Below is a small trained network, with its code and all its weights. Each question gives an input and a class and asks what happens when units are switched off, that is, made to give their printed mean instead of their output.

import numpy as np


def w(rows, s, z=0):
    codes = np.array(rows[::2]) - 128.0
    scale = np.full(codes.shape[1], s)
    scale[-1] = z or s
    return codes * scale


def f(y):
    return y / 2 * (1 + np.tanh(0.7978845608 * (y + 0.044715 * y**3)))


def log_softmax(a):
    a = a - a.max(-1, keepdims=True)
    return a - np.log(np.exp(a).sum(-1, keepdims=True))


def net(x, mask):
    res = np.array(x, float).reshape(1, 7) / 4 @ E
    y = f(res @ A[0][:, :-1].T + A[0][:, -1])
    res = res + np.where(mask, y, B[0][:, -1]) @ B[0][:, :-1]
    return log_softmax(res[-1] @ U[:, :-1].T + U[:, -1])


A, B = {}, {}
E = w([
[126,133,125],'x0',
[163,84,135],'x1',
[94,148,180],'x2',
[129,135,124],'x3',
[12,2,29],'x4',
[85,167,152],'x5',
[129,126,129],'x6',
],0.0065)
A[0] = w([
[85,196,134,238],'N1',
[6,62,144,151],'N2',
[180,120,106,115],'N3',
[137,126,130,2],'N4',
[109,136,96,87],'N5',
[157,58,68,208],'N6',
[77,32,59,240],'N7',
[78,186,137,121],'N8',
[108,135,189,253],'N9',
[205,150,212,254],'N10',
],0.016,0.003)
B[0] = w([
[213,29,129,169],'N1',
[71,100,163,218],'N2',
[162,254,150,142],'N3',
[136,123,146,118],'N4',
[63,171,127,133],'N5',
[54,152,118,195],'N6',
[64,209,172,252],'N7',
[125,23,79,150],'N8',
[246,95,72,164],'N9',
[237,239,96,234],'N10',
],0.0064,0.012)
U = w([
[202,211,91,232],'0',
[44,161,142,122],'1',
[255,146,122,4],'2',
[51,105,168,159],'3',
],0.0094,0.0026)

Each question gives the input, the list of numbers given to net, and the class t.
The units are the neurons (one row each of A and B). Each row of codes is followed by its name. A weight is (code - 128) times the scale printed after its matrix; where a second scale follows, it is the last column's (A, B and U).
mask holds one flag per neuron, in row order. A switched-off neuron (its flag False) gives its mean, the last column of its row in B, instead of its output. The means were averaged over made-up inputs and are rounded, as every weight is.
A unit's drop is (log p(t) with every unit on - log p(t) with that unit switched off) / (log p(t) with every unit on - log p(t) with every unit switched off).
The circuit of an input: a set's keep is (log p(t) with only the set's units on - log p(t) with every unit switched off) / (log p(t) with every unit on - log p(t) with every unit switched off). Starting from all 10 units, units are removed one at a time, each time the one whose removal leaves the highest keep (on an exact tie, the one counted first), for as long as the keep stays at least 0.8.
circuit, biggest first: the units of the circuit, biggest drop first
unit that matters most: the unit with the biggest drop
k most important neurons: the k neurons with the biggest drops, biggest first
drop when u is switched off: that unit's drop, to one decimal
input [5,-8,7,-4,0,3,-3], class 2: unit that matters most => N1
input [5,-2,4,3,-3,-2,5], class 2: circuit, biggest first => (N7; N6; N1)
input [-8,3,-7,-4,5,-5,3], class 1: circuit, biggest first => (N7; N6)
input [2,-2,6,8,-1,-5,5], class 2: circuit, biggest first => (N7; N6)
input [0,4,-6,-8,2,-8,7], class 1: circuit, biggest first => (N6; N7)
input [-3,6,-6,5,7,-4,6], class 1: 2 most important neurons => (N7; N6)
input [-1,1,1,0,1,-8,4], class 3: 3 most important neurons => (N10; N9; N6)
input [6,-8,5,-2,-7,-8,1], class 2: 2 most important neurons => (N7; N1)
input [4,0,4,2,-1,5,4], class 2: drop when N1 is switched off => 0.1
input [-4,-2,2,7,-4,3,0], class 2: drop when N6 is switched off => 0.1
input [8,-4,4,0,2,2,-2], class 3: drop when N10 is switched off => 0.7
